Below are the code and all the weights of a small trained network. Each question names an input and a target symbol and asks about switching units off, where a switched-off unit gives its printed mean instead of its output.

import numpy as np


def w(rows, s, z=0):
    codes = np.array(rows[::2]) - 128.0
    scale = np.full(codes.shape[1], s)
    scale[-1] = z or s
    return codes * scale


def norm(h):
    return h / np.sqrt((h * h).mean(-1, keepdims=True) + 1e-5)


def f(y):
    return np.maximum(y, 0)


def softmax(a):
    e = np.exp(a - a.max(-1, keepdims=True))
    return e / e.sum(-1, keepdims=True)


def log_softmax(a):
    a = a - a.max(-1, keepdims=True)
    return a - np.log(np.exp(a).sum(-1, keepdims=True))


def net(x, mask):
    ids = ['ΣΦαβεζηλπτω'.index(c) for c in x.split()]
    T = len(ids)
    res = E[ids] + P[:T]
    q, k, v = (norm(res) @ M[0].T for M in (Q, K, V))
    z = softmax(np.where(np.tri(T) > 0, q @ k.T / 4**0.5, -1e9)) @ v
    res = res + np.where(mask[0], z, O[0][:, -1]) @ O[0][:, :-1]
    y = f(norm(res) @ A[0][:, :-1].T + A[0][:, -1])
    res = res + np.where(mask[1:13], y, B[0][:, -1]) @ B[0][:, :-1]
    return log_softmax(norm(res)[-1] @ U[:, :-1].T + U[:, -1])


Q, K, V, O, A, B = {}, {}, {}, {}, {}, {}
E = w([
[206,56,121],'Σ',
[216,59,116],'Φ',
[212,58,116],'α',
[206,62,121],'β',
[118,14,88],'ε',
[111,15,86],'ζ',
[113,14,86],'η',
[183,231,165],'λ',
[22,197,123],'π',
[34,65,60],'τ',
[117,253,153],'ω',
],0.0033)
P = w([
[92,80,254],'0',
[121,89,213],'1',
[129,94,186],'2',
[131,101,168],'3',
[132,108,154],'4',
[134,115,143],'5',
[133,120,131],'6',
[135,129,121],'7',
[140,132,109],'8',
[145,134,97],'9',
[147,140,83],'10',
[156,147,62],'11',
[153,149,55],'12',
],0.0046)
Q[0] = w([
[64,186,149],'H1',
[119,68,54],'H1',
[118,67,46],'H1',
[249,5,20],'H1',
],0.011)
K[0] = w([
[148,37,231],'H1',
[175,129,2],'H1',
[209,157,26],'H1',
[127,172,29],'H1',
],0.0092)
V[0] = w([
[253,183,131],'H1',
[193,150,200],'H1',
[223,107,127],'H1',
[239,59,45],'H1',
],0.0039)
O[0] = w([
[150,175,189,44],'H1',
[123,237,115,125],'H1',
[108,181,221,187],'H1',
[85,65,254,253],'H1',
],0.0049,0.0017)
A[0] = w([
[168,105,16,173],'N1',
[195,251,130,223],'N2',
[225,140,85,44],'N3',
[46,136,87,80],'N4',
[88,140,183,153],'N5',
[29,152,105,156],'N6',
[25,205,121,2],'N7',
[51,187,115,53],'N8',
[176,151,66,77],'N9',
[1,45,106,179],'N10',
[178,129,199,157],'N11',
[118,191,192,189],'N12',
],0.0058,0.0023)
B[0] = w([
[77,182,160,172],'N1',
[191,120,66,176],'N2',
[68,103,106,145],'N3',
[157,107,179,147],'N4',
[131,166,121,165],'N5',
[166,66,145,159],'N6',
[2,113,126,150],'N7',
[70,79,101,146],'N8',
[93,85,157,140],'N9',
[156,178,117,255],'N10',
[108,171,105,184],'N11',
[108,124,85,168],'N12',
],0.0075,0.0048)
U = w([
[147,137,159,6],'Σ',
[136,178,190,76],'Φ',
[168,143,240,149],'α',
[178,130,198,91],'β',
[154,96,155,73],'ε',
[169,16,109,187],'ζ',
[153,81,132,28],'η',
[237,243,67,127],'λ',
[104,156,10,185],'π',
[1,91,97,222],'τ',
[113,251,160,70],'ω',
],0.0086,0.0025)

Each question gives the input, a string of symbols that net reads in full, and the target symbol t.
The units are the heads (4 rows each of Q, K, V and O) and the neurons (one row each of A and B). Each row of codes is followed by its name. A weight is (code - 128) times the scale printed after its matrix; where a second scale follows, it is the last column's (O, A, B and U).
mask holds one flag per unit, heads first, then neurons. A switched-off unit (its flag False) gives its mean, the last column of its rows in O or B, instead of its output. The means were averaged over made-up inputs and are rounded, as every weight is.
A unit's drop is (log p(t) with every unit on - log p(t) with that unit switched off) / (log p(t) with every unit on - log p(t) with every unit switched off).
The circuit of an input: a set's keep is (log p(t) with only the set's units on - log p(t) with every unit switched off) / (log p(t) with every unit on - log p(t) with every unit switched off). Starting from the 12 units with the biggest drops (on a tie, the unit counted first), units are removed one at a time, each time the one whose removal leaves the highest keep (on an exact tie, the one counted first), for as long as the keep stays at least 0.8.
circuit, biggest first: the units of the circuit, biggest drop first
unit that matters most: the unit with the biggest drop
top k neurons: the k neurons with the biggest drops, biggest first
input π λ τ η ε π ζ ζ π α, target τ: circuit, biggest first : (N1, N10)
input Σ π ε β ε ω ζ α π Φ, target τ: circuit, biggest first : (N1, N10)
input π ε Σ τ α π ζ ζ τ, target ζ: top 4 neurons : (N6, N11, N4, N7)
input ζ η Φ λ α α λ ε, target λ: unit that matters most : N10
input α π ε, target π: circuit, biggest first : (H1, N10)
input η ζ ω α, target π: top 3 neurons : (N3, N2, N10)
input β α ζ α λ β, target λ: circuit, biggest first : (H1, N2)
input λ α π Σ, target τ: circuit, biggest first : (H1, N1, N10, N9)
input ζ β η ζ β Σ τ β β π ζ ζ, target ζ: top 3 neurons : (N11, N7, N10)
input ε η β ζ ε λ ζ λ η ζ ζ, target ζ: circuit, biggest first : (H1, N7)
input α η α λ β β, target λ: circuit, biggest first : (H1, N2, N12)
input β η π ζ β, target τ: circuit, biggest first : (H1, N10, N1)
input ζ π ε ζ ζ ζ Σ Σ ω λ, target π: circuit, biggest first : (N3, H1)
input Φ τ α ζ ζ β α π λ η, target λ: top 2 neurons : (N10, N7)
input ζ ε ζ Φ η λ ζ η ζ ε π β, target τ: unit that matters most : N1
input ζ η Σ π ζ, target π: top 2 neurons : (N10, N6)
input β β λ, target λ: circuit, biggest first : (N2, H1)
input π β π ζ, target π: top 2 neurons : (N10, N1)
input β α β π ζ ε ζ ε π ζ λ ζ, target λ: top 4 neurons : (N10, N7, N6, N4)
input ζ τ η Φ ω ζ Σ, target π: top neuron : (N3)
input η Σ ω Φ, target π: top 2 neurons : (N3, N10)
input ω Σ ζ ζ Φ Φ ω Φ, target π: top 2 neurons : (N3, N2)
input ζ Σ Σ α η ζ β π β β ζ α, target α: top 2 neurons : (N10, N2)
